Below are the code and all the weights of a small trained network. Each question names an input and a target symbol and asks about switching units off, where a switched-off unit gives its printed mean instead of its output.

import numpy as np


def w(rows, s, z=0):
    codes = np.array(rows[::2]) - 128.0
    scale = np.full(codes.shape[1], s)
    scale[-1] = z or s
    return codes * scale


def norm(h):
    return h / np.sqrt((h * h).mean(-1, keepdims=True) + 1e-5)


def f(y):
    return y / 2 * (1 + np.tanh(0.7978845608 * (y + 0.044715 * y**3)))


def softmax(a):
    e = np.exp(a - a.max(-1, keepdims=True))
    return e / e.sum(-1, keepdims=True)


def log_softmax(a):
    a = a - a.max(-1, keepdims=True)
    return a - np.log(np.exp(a).sum(-1, keepdims=True))


def net(x, mask):
    ids = ['ΓΔΛΠΣΩαεηθμξτφψ'.index(c) for c in x.split()]
    T = len(ids)
    res = E[ids] + P[:T]
    q, k, v = (norm(res) @ M[0].T for M in (Q, K, V))
    z = softmax(np.where(np.tri(T) > 0, q @ k.T / 4**0.5, -1e9)) @ v
    res = res + np.where(mask[0], z, O[0][:, -1]) @ O[0][:, :-1]
    y = f(norm(res) @ A[0][:, :-1].T + A[0][:, -1])
    res = res + np.where(mask[1:9], y, B[0][:, -1]) @ B[0][:, :-1]
    return log_softmax(norm(res)[-1] @ U[:, :-1].T + U[:, -1])


Q, K, V, O, A, B = {}, {}, {}, {}, {}, {}
E = w([
[57,85,143,62],'Γ',
[129,127,121,138],'Δ',
[125,127,127,140],'Λ',
[253,145,140,14],'Π',
[131,123,125,133],'Σ',
[129,126,122,141],'Ω',
[125,125,127,136],'α',
[129,126,123,139],'ε',
[80,209,95,19],'η',
[129,128,120,134],'θ',
[125,131,119,136],'μ',
[122,127,125,136],'ξ',
[123,198,87,187],'τ',
[77,127,132,119],'φ',
[144,106,84,79],'ψ',
],0.022)
P = w([
[168,152,185,60],'0',
[147,87,130,117],'1',
[97,154,107,92],'2',
[145,150,107,96],'3',
[125,197,178,45],'4',
[184,4,180,35],'5',
[254,73,230,134],'6',
[141,12,71,93],'7',
],0.0036)
Q[0] = w([
[138,31,218,13],'head 0',
[89,2,1,229],'head 0',
[204,132,186,187],'head 0',
[184,137,170,137],'head 0',
],0.0092)
K[0] = w([
[14,99,25,152],'head 0',
[113,253,163,77],'head 0',
[213,183,30,152],'head 0',
[163,111,73,137],'head 0',
],0.011)
V[0] = w([
[84,219,166,235],'head 0',
[56,138,89,8],'head 0',
[212,135,220,152],'head 0',
[44,56,255,152],'head 0',
],0.0052)
O[0] = w([
[247,172,81,96,90],'head 0',
[84,161,171,205,252],'head 0',
[121,148,125,66,79],'head 0',
[183,140,254,92,165],'head 0',
],0.0076,0.0024)
A[0] = w([
[187,151,138,39,88],'neuron 0',
[228,191,142,182,243],'neuron 1',
[145,255,227,231,186],'neuron 2',
[185,111,126,91,107],'neuron 3',
[43,225,203,232,154],'neuron 4',
[94,73,39,174,138],'neuron 5',
[60,74,130,149,84],'neuron 6',
[231,74,9,65,252],'neuron 7',
],0.0072,0.0028)
B[0] = w([
[68,142,99,171,180],'neuron 0',
[121,255,102,128,178],'neuron 1',
[189,114,68,212,179],'neuron 2',
[133,126,138,182,149],'neuron 3',
[205,82,158,141,189],'neuron 4',
[105,140,95,131,177],'neuron 5',
[138,136,168,166,155],'neuron 6',
[181,74,149,123,255],'neuron 7',
],0.0094,0.0056)
U = w([
[78,100,214,97,206],'Γ',
[118,139,142,172,95],'Δ',
[152,103,112,85,86],'Λ',
[227,194,164,46,135],'Π',
[143,154,113,117,106],'Σ',
[94,131,138,153,109],'Ω',
[176,150,156,152,131],'α',
[114,140,28,118,78],'ε',
[99,212,129,69,254],'η',
[97,81,141,201,106],'θ',
[119,102,86,89,93],'μ',
[166,69,125,74,81],'ξ',
[143,246,78,169,156],'τ',
[196,116,247,177,94],'φ',
[29,128,75,140,114],'ψ',
],0.015,0.0072)

Each question gives the input, a string of symbols that net reads in full, and the target symbol t.
The units are the heads (4 rows each of Q, K, V and O) and the neurons (one row each of A and B). Each row of codes is followed by its name. A weight is (code - 128) times the scale printed after its matrix; where a second scale follows, it is the last column's (O, A, B and U).
mask holds one flag per unit, heads first, then neurons. A switched-off unit (its flag False) gives its mean, the last column of its rows in O or B, instead of its output. The means were averaged over made-up inputs and are rounded, as every weight is.
A unit's drop is (log p(t) with every unit on - log p(t) with that unit switched off) / (log p(t) with every unit on - log p(t) with every unit switched off).
The circuit of an input: a set's keep is (log p(t) with only the set's units on - log p(t) with every unit switched off) / (log p(t) with every unit on - log p(t) with every unit switched off). Starting from all 9 units, units are removed one at a time, each time the one whose removal leaves the highest keep (on an exact tie, the one counted first), for as long as the keep stays at least 0.8.
units of the circuit, in order: the units of the circuit, biggest drop first
top k neurons: the k neurons with the biggest drops, biggest first
drop of u: that unit's drop, to one decimal
input ξ θ Λ Γ ξ ξ, target Π: top 3 neurons => [neuron 1; neuron 7; neuron 2]
input Γ ψ θ, target φ: units of the circuit, in order => [neuron 4]
input Σ Ω ξ, target Γ: units of the circuit, in order => [head 0; neuron 2]
input ξ α Π α θ, target η: top 3 neurons => [neuron 4; neuron 0; neuron 2]
input Σ Λ φ ψ Λ Λ Ω θ, target Π: top 2 neurons => [neuron 7; neuron 1]
input ψ ψ ξ μ φ ξ, target τ: units of the circuit, in order => [head 0; neuron 1]
input ξ ξ ξ ψ Γ φ μ μ, target φ: units of the circuit, in order => [head 0; neuron 2; neuron 0]
input μ η Γ ψ, target Γ: units of the circuit, in order => [head 0; neuron 2; neuron 0; neuron 4]
input ε ξ α ξ, target ξ: top 2 neurons => [neuron 7; neuron 1]
input Λ θ θ ξ Λ, target ψ: top 2 neurons => [neuron 7; neuron 5]
input α Λ ψ ξ, target η: units of the circuit, in order => [head 0; neuron 0; neuron 4]
input ξ τ ψ ψ ξ ξ ψ ε, target τ: top 2 neurons => [neuron 1; neuron 4]
input φ ε Δ Λ θ, target ξ: units of the circuit, in order => [head 0; neuron 7]
input Λ θ Ω, target Π: units of the circuit, in order => [head 0]
input Λ ξ ξ Γ Γ μ, target τ: top 2 neurons => [neuron 1; neuron 7]
input α ξ ψ ψ ξ, target τ: units of the circuit, in order => [head 0; neuron 7; neuron 2; neuron 4]
input Δ α ε α Ω, target η: units of the circuit, in order => [head 0; neuron 4; neuron 2; neuron 0]
input ξ ξ ψ τ Σ ξ Δ ξ, target Γ: top 2 neurons => [neuron 2; neuron 1]
input ξ μ Λ ξ Λ, target ε: top 2 neurons => [neuron 5; neuron 4]
input ψ Σ ψ Γ ψ, target Γ: units of the circuit, in order => [head 0]
input ε Λ Γ ξ θ Γ θ, target τ: top 3 neurons => [neuron 1; neuron 4; neuron 5]
input η α Σ φ ξ ξ ξ Λ, target τ: top 2 neurons => [neuron 1; neuron 7]
input θ Λ η ψ φ, target φ: top 2 neurons => [neuron 4; neuron 2]
input Ω ψ φ Γ Λ ψ φ ξ, target Π: drop of neuron 7 => 0.4
input Λ φ Σ, target Π: drop of neuron 0 => 0.0
